Each row is followed by its class.
[ 30  10  10   0 -11   0  39   9   2 -22  -4 -18  12  20   0 -22 -14  40
  16   4 -26 -12 -11   5  -2 -18  -7 -37   0  -1  17  13  11  22  20 -28
  12  10   9]  Kur
[ 24  10  22   3   2  -2   0  18  10 -43   4 -11  16  -5  -8  -4 -13 -20
  19   2  -1  12 -19 -11  10  13 -29 -10  10  -8   1  -6 -29   1   2 -17
  32   9 -32]  fuz
[-10  30  13  10   3  13  43 -18  11  29  -3 -39  -3  -6  11  12   1  20
  10  -3 -16 -15 -23  -5  18 -20   0 -27  -8 -10  11  33 -15  18  22 -44
   7 -12 -11]  fuz
[-69   0 -32 -19  -6  45 -23 -37 -32  55 -28  -9 -10  13 -27  31  40   5
 -35  29  21 -18  -6  -8  11  22  72  11  12 -37  -9  27  14 -28  23 -11
  -4 -12 -12]  zun
[ 48  11  24   0 -20 -21  20   5  -8 -20 -55 -49   6   7 -10   4  11  34
  31   8  43  25   5  31  -2   4  53 -87  -1   4  27   5  24  25   3   0
   9  35  18]  manud
[ 14  32   7  20  -1  20 -13  19  -5  -5 -10 -13   9   3 -17  32   2  13
  32 -10 -12  -8 -12  16  18  -1  -3 -23  16  14   3  -5   0  14  21 -13
   9   0 -11]  meso
[ 43  19  -8 -14  11  -3  49   3  14  -9   2 -29  16  -6  15  36 -12 -13
  35  -9   7   2 -30  -5  22 -12  -7   0  11 -11  11  29  11  -5  35  -1
  -4 -12  -8]  Kur
[-56 -50  11  15  20  -1  10   4  -1  17  20  -3  19  -1  16  30   3  -3
 -20 -46 -12 -20  22  -2  18  13 -15  -2 -37  24 -32  -3  41 -31 -12  45
   8 -47   0]  nepuv
[ -4  52  21   3  -7  17   5   4  -1  -6 -16 -47 -14   3 -26  14  22   4
  33   9   3  -4  -6   4   3   9  20 -51  11  -3  -4 -13  -1 -36  23  14
  30  17 -30]  meso
[  7  -2  -6   0   9  10  -1  30  30 -33 -24 -40 -19   9  15   8   8 -10
  27  -7 -10  -8  -3  15  14  18  22 -16  -3   2   9 -15   6  14  12  13
   8  11 -15]  fuz
[ -5  24  -3  13  10  20  16  -5   3 -28   6 -15 -11   2 -18  18 -14  14
   8   8 -29 -13   6  -1   0 -17  -2  -9  -7   3  11  13   6   1  28 -13
  -7   9   3]  Banov
[ 29   0  11   1  18   9 -13  23 -39 -40 -22  -1   7  23  -7   1 -29  -2
 -22  11 -17 -20   4  12 -22  16 -47  16   3   1  27   5 -13  28 -25 -17
 -11  26   6]  Guzi
[  0  -2 -14  -7  11  23 -14 -10 -44 -16 -14  -3  -6  20 -16 -12 -15   5
 -23   9  -5 -21  10   2 -26   8  -5  -3  29 -12   7   5  12  17  26 -20
 -12  -5  -3]  Guzi
[-21  82 -34 -11  11  17  -8 -13 -18  24 -10 -39  26  -9  -7  82  23 -29
  12  12  46  -4 -35  12  30  18  20 -11  11 -12  30  42  16   7   8  -1
 -14  -3  28]  Kur
[ 35  71 -18  35  70  -1  -1  27   3  61  -4  40   6 -22  38  43  33 -27
  55 -20  -1  -7 -60   2  10  10 -44  43  22  -7  10  -6 -29   2  36 -37
   7  16 -30]  meso
[ 27  35 -11  12  18 -16   3  14   6 -32 -14  -2 -14 -12  -9  -6   2 -21
  15  -2 -11  12  21  -9   2  13  -6  12  -5  -4  19  10 -20   4   5   8
   3  22 -23]  ruded
[-67  89  21  56  33  29  16  -9 -70  87  10  23   3 -30   1  30  13  16
 -26  59  11  -3 -15  -5 -12 -23  41  33   0   2  -1  41 -24 -31   9 -32
 -12   1 -24]  nepuv
[ 17 -10   7  -9  -3  -4   7 -13  10   7  -4 -17   9  24  -8 -21  23  31
  11 -17 -24 -13 -13  -6   2 -18 -10 -51 -24  -5  11   0 -18  29  14 -21
  16  10  -2]  manud
[ 34  63 -11   3 -17 -36  38 -20   6 -23   6 -15 -14 -30 -16 -67  11  31
  -1  34  73  60  18 -16  11 -10  59 -54 -17  -8  12  29 -43  31  19 -49
  31  32  -8]  nepuv
[-10   0 -35  18  47  14  -8  58  28 -13   8  38  26   4  23 -13  -4  36
  39 -48   1 -16   3  57  14  36 -26  18 -54  27   2   6  31  42  22 -10
  31  11  11]  ruded
[ 43 -29 -37 -39  37  -9  10   8  21 -43 -10   8  -1   1  50 -29  -7 -48
   5 -20  24  22  12  -8 -12  25 -15  14  32 -14  -6 -15  37  -6  -5  34
 -12 -26  -3]  Guzi
[ 20  43  15  26  16 -13  10  26 -47  65  18  73   3  29  29 -84 -17  35
 -23 -39 -28  -2   4  49 -60  16   5 -64 -20  28 -10  17   2  46 -38 -42
  31   4  17]  manud
[-11   0 -12  19 -25  20 -20  17 -27 -40  18 -38  13   1 -22   6  18  -2
  27 -14  35 -17  -1 -11   1 -13  -5 -22  20   0   5 -15 -25   2  28   3
 -11  -3   4]  lib
[ 22  16  -4 -11  33  -4   8  20 -18  32  20   3   0  10  -9  -8   2 -18
  -1 -33 -57 -16 -15  -8 -43 -28 -18  11  12  -6  11   7 -17   6  13 -20
  -4   5  16]  nepuv
[ -1  -1  27 -18  -5   2  -9   0  -6  11  -3 -18   7  -4  -1 -14  -3  -3
  -8   6 -23  -7  -6  -7 -10   6 -10 -17  14   0  10  -9   6  19   5 -19
  -1  -7  -3]  fuz
[-13  18  31  12  -5 -12  -4  17 -30  -1 -18  -1  36  15 -15  -6 -10  -8
  -2   1 -32 -18 -17  12 -17  14 -31 -12  21  14  15  14  13  23 -21   2
  -7   4  25]  Kur
[ 22  10  13  10   1  29   4  -3 -31  12 -11 -20  12   4 -10  23  13   4
   9  -1  -5  -1 -14  -4  -7   7   1 -41  19   3   7 -19  14   0  22 -20
 -10 -17  13]  manud
[ 22  31 -17  -1  34  29   0   9 -25 -27 -14  16  18   3 -13  17   1 -52
  -2   2   4  -5   3  13 -12  31 -23   3  33  -3  -7   5  20 -17  17   6
  11  -7  15]  manud
[  1 -14   2 -11  -3  13   6   1  -6 -35 -18  -9  23  10  -8 -34  23 -11
 -18 -10 -13 -23  13 -15 -20   9 -31   4  10 -11 -12  -7   1  -7 -17   8
  11 -13   6]  Guzi
[-34  43   5  31 -34  18  -3 -44 -35  79 -10  -9   1 -42   4  65  45  39
  -9  26  20   7  11 -16  14 -52  71 -10   8  -6  17  -5  31 -14   6 -10
 -51 -25  13]  ruded
[ 32  19   2 -24  11  13  -3  43  27 -33 -14  -3  -6  34   9 -22 -23 -37
   7  -1 -19  -1 -26  32 -20  57  -5   2   8   8  14 -14  25  21  -1  17
   0   8  -4]  Kur
[ -8  19 -28 -16  -5   6 -24  13  28  35 -24 -11 -20   9  20 -22   8  -9
 -12  -4  10  12  -3  31   9  39  56  21 -16  -2  29  20 -16  51 -28  -4
 -21  30  -6]  ruded
[ 37  21  -3  -7  34 -12   0  32 -28   9 -33  15  -1   7   2  14  -7 -12
   6 -31  -5 -18  -4  46 -12  16 -17   3  -5  13   3  18   7  31   6   3
  11  25  27]  manud
[ 32  50 -10 -77   6 -14  25  10  65  22   7 -26   3  10  18  11 -29 -19
 -11 -16 -31   7 -47   9 -33   1 -10 -21 -10 -24  38  20  21  16 -31 -27
  53  -7   4]  Guzi
[ 16  39 -15  -6  18  -3  17   8 -15 -42  -2 -28  -9  -8  -3  -1  -2 -14
  27  30  20  19   3 -10   1  10  11 -17   6   0  20  14 -12  -9  26   8
   0   9   3]  lib
[ 35   3   2  18   2   6  11  12   9 -20  -2   6  21  19 -17  -5  -1 -15
   3 -25 -55  -7  -9   3   1  -4 -20  -5  11   4   2  -8 -11   8  11 -30
  24   8   9]  nepuv
[-78 -31 -35  16 -19  40 -47 -30 -25 -68   5 -16  -8  -4 -23  22   4 -14
 -16  42  68 -17  36  -6  27  33  27  -6  -8  -4  44 -39  28   7   1  21
 -60  27  15]  Banov
[-61  -8  -2   6  -8  57 -23   5  -1 -46  -7 -28   4  37 -25 -63  32  -6
 -22 -26   2 -43   8  -4 -18  44 -14 -47   5 -10 -11 -12   4  40  15  -3
  -4 -38  -7]  fuz
[ -7 -36  -7 -17  15  13 -21   6 -30   2 -12  18  21  11  -6  25  -6  -7
  -4  19 -17  -1 -12 -15   6  16  -1  21  22 -19  11  -3  16 -22   4 -13
   1   2  -7]  zun
[ 43  12   8   6 -23  15  16 -11 -14 -13   7 -19  28   4 -17  22  21  19
  18 -36 -30 -15  -1 -12  17 -23   7 -44   4  -1 -15   9  -4  -8  34 -19
  22   0 -11]  Banov
[  0 -33 -15 -19 -18  15  -8  10 -14 -53  16  17  35 -23 -20 -31  13  11
  15 -67  34 -23  49  -7  12  -2 -48  -3 -17  -4 -23 -11  22   5  25  16
  15 -20  -8]  ruded
[ 16  73   1  19  31 -31  30  12  52  26  25 -18  -9 -24  28  22  -5  -3
  49 -43  53  -7  -7  30  33 -27 -44   1 -37  17  -3  45 -30  19  22   7
   6   9 -38]  meso
[  9 -25   9  -3  -9  30 -25  39  -6 -39  17 -11  23  28 -12 -15  -5  11
 -23 -33 -26 -39   4   3 -21  -5 -22 -26  17  -2 -10  -8   2  34  12 -18
  21 -25  -7]  fuz
[-20   5  -5  25  -6  13   4   1 -18 -11  19   3 -14  19   1 -29   6  10
 -10  11 -12 -11  20 -14 -20   2  22 -25  -8   3  -6   1 -11 -18   8  11
   4 -15 -28]  lib
[  9  14   3  50   1 -22  45  -8  11 -42  -3   2  -2   6  -7 -50 -15  24
  22   0  -5  -8  23   3  -9   2 -34 -43   2  14   8   5  26  26  36 -20
  -4  -5   8]  Kur
[  5  25  15   1  21   3  16   0 -10   0   8  -1  -5  17 -12 -31  -3  -7
  -1 -11 -20 -14  -2   1 -28  -4 -30 -29 -11   5   2  11 -11  18  16   0
  -3 -10  -3]  manud
[ 67  28   9 -75   8 -27  13  -2 -42  83  13   5  37  -6  40  34 -30  31
   4 -37 -40 -18 -26  31   9 -55 -20   6 -14   4   9  52  -4  21  -8 -34
  28  28  11]  Guzi
[-23   2  17 -16  -3  36  29 -23  37  18  22  16   3   8  23 -57  -7 -14
 -34 -12 -45  -6  -7  -8   3  -4 -46   6   9   4 -35 -24  16 -20   7 -22
  10 -32   8]  nepuv
[-23 -27   2   3   0  35  -6  27  23 -66 -15 -51  -5  30 -30  25 -11  -1
  18 -34  -2 -40   8  12   9  -1 -24 -22   6   1   4  -1  19  19  19  36
 -13 -23 -13]  meso
[-27  33 -31  31  26  -7   6 -23 -37  75  29  -4  16 -11   2  34  10  22
  23  -7  -1 -11 -10  16  -9  -8  24 -14  -1   9   1  24  12 -17  38 -30
  12  -6   9]  Guzi
[ 23 -47 -17  -6  14 -12  -8  27   2 -16  22 -13   9   5 -22   4 -13 -19
  17 -51   3  -7   0  -9 -13  21 -17 -11  19  -3   5   0  -4  14  18   4
   8 -18  -9]  meso
[  7  10   1  30   3   4   3   6 -29  -3 -19  33  20  -4   3 -16   2   6
  21  -2  10   7   9   7  15   5  -8   2  15   8  -5   8   6  10  13 -24
 -10  -2  -4]  zun
[ 21  63   6  34  39 -62  23 -44 -34  55 -21  31  14 -34   1  22  41 -34
   0  10  38  19  20   4 -10  29  12 -11 -14 -18   6  57 -10 -35 -26  -5
  24  35  -9]  fuz
[ 20 -33  18 -23 -17 -20   1  10 -36  26  17 -15  22  14 -17 -39  -1  30
 -18 -27 -43 -15   3  -9 -27 -27   1 -48  11   7 -10   9 -19  19   1 -19
  31   0  21]  manud
[-81 -22 -12  47  -5 -18  -2 -72 -40  28  -5  12  -5 -40  15 -25  30  25
  12  53  68  36  56  -5  33  -6  91 -20 -13  22   4  12  33  18  14  30
 -83 -30   6]  fuz
[-50  18 -28  18 -17   5   3  14 -50  -2   3  10   6  -6   9 -24  12  13
  -1 -47  56 -41  26  25  34   1  15 -27 -14  13 -17  21   4  34  24   1
   5 -13   3]  zun
[  2   0   2  -2   7  22  24  15  15 -46   3 -26  14  16   0 -16  -7  -7
  22 -37  -2 -10  -9   7  23  -5 -26 -20  -6   4  -7  -1  -3  12  28  -1
  10  -5  -5]  nepuv
[ -5  21  10   1 -11   5  15  -7 -10 -20  -4 -22 -10  10  -2 -24 -11  13
  -5 -10 -10   2  -1  -8  -8  -2   3 -51   5  -5  17  10  -5  24 -14 -20
  -8  11  10]  Banov
[ -7   9  -6  20  10 -25  15  11 -17 -10  -6 -13  11   3   8  -7 -10   4
   3 -13   1 -26  -5   4 -12  -7 -15 -14   2   2  25  13  -4  32   2 -11
   8   3  -2]  Guzi
[  9  16  15 -12  18  14 -10  13  -8  31   0 -24  11  13  -5  34  17 -22
   6 -14 -43 -14 -30   9   3   6 -13  10  -3   6   4 -16  -9 -19   8  -2
   6  25   9]  nepuv
[  0   2   3 -15 -17  25 -12  16 -22 -23 -20 -21  18  18 -28  -4  12   5
   7 -16 -14 -32 -14   0  -6   2  -3 -38  28 -12  28 -12   3  33   8 -15
   3   4  10]  meso
[  12  -39  -25  -34   36   35  -24   71   11   -3   20  -33   40   33
   18   47  -27  -19   17 -100    0  -45  -32   12  -20   -5  -47  -16
   25   -9    0   27   20   40   12    6   15  -50  -19]  manud
[ 20  70  10 -16   1  -9  -2  11 -41  -9 -20  11   7 -20 -19 -10   4 -28
  12  33  12  18  -3  -4  -6  31   0 -18  14   0  29  -5   5   0   8 -19
   8  19   6]  zun
[-23  65  -1 -59  62 -14   4   2  26  33 -42   3  18   6  43 -40   1 -45
  30   9  16  35 -39  35 -29  75 -10  -5 -15  -5  33  32  39  18 -50  21
  -1  10   4]  Guzi
[ 44  57  19   3  24 -36  11 -31 -32  13 -27  12  19  13  -5 -26  15  -2
  10  22  -5  31  -5   0  10   8 -19 -39  15  -3   9  43 -16   9   8 -32
  -2  27  12]  zun
[ -2  49  28 -13 -23  39  20  -7  15 -35  -5 -33   4  33 -19 -32 -13   9
  -6   7 -42 -12 -20  10 -17   8   7 -75  12  -1  18  -1  24  22  21 -27
  12  -1   7]  Banov
[-75  39  -5  54   4  20   3  17 -42 -33  -5  20  -2   5  20 -72  -6  29
  -5   1  50 -17  31  20  10  12   8 -47 -13  17   5   3   0  40  -6 -15
   5  16 -21]  nepuv
[ 28  15  -5  12   5  10  13  13 -27 -33   1  20  25  22   0 -25  -7 -12
  -9 -45 -23 -14  12   2 -25   3 -25 -26  15   0 -20  15   7   9 -13   0
  21 -38  -9]  Guzi
[  1  68  15 -17   6  16  11 -11  31 -18 -19 -63 -26  -4 -13  25  -8   6
   8  49  -3  28 -14 -13   1   0   1 -12  -9  -2  14   9  -7  -9  -1  -5
  -1  -6 -19]  Guzi
[ 24  -3 -24  16  14 -13  11   4   7 -21  15   4  14  -6 -13 -25  16   5
   4 -44   6   7  18  -6  10   4 -28   4  -4  -6 -24  25 -29   3  18 -14
  25   1   7]  ruded
[ -6  82 -28  12  15 -10  27 -30   6  16  -2  50 -31  -6  21 -19 -12  -1
 -26  10  -4  27  -5  18   5  30  29 -48 -23  -4  17  20  16  40 -18 -51
  32 -17  19]  fuz
[-10  38 -25   2   8   7  19 -14  51  -1   6 -52  27   4  -7  31  36 -15
  40 -45 -29 -27   4  16  33 -22 -13 -39 -14  17   7   8  32   8  49   2
  13 -12  27]  nepuv
[ -6 -42   1  22  20  13  -4  20  12 -24  -3 -21  20  18  15  -8  -3  -5
  11 -31 -10 -26 -11   0   4   4 -36  -6  27  -3   0   1   1  32  22 -16
  -9 -18  -7]  fuz
[-49  69   6   2 -34 -31  25 -22   4 -11 -20  -3 -19 -10   5 -64  -4  38
   3  61  32  29  23  40  -8  14 114 -92 -38  22  60   5  48  49 -18   4
  -3  44  30]  Banov
[ 25  20  11 -31  -1  40  -7  18   2  19 -14   1  21  18   2 -11   1  17
   5 -12 -30  -6 -28  23 -12   6  -8   3  13 -17  11   1   8   8   8 -36
  14  23   1]  ruded
[-20  63 -14  -2  27   6  21 -14  25  12 -47  37 -10 -32  57   6 -18 -12
  27  15  59  21  19  47  48  39   5  -2  -6  13   5  19  62   5 -13  12
   7   6 -22]  meso
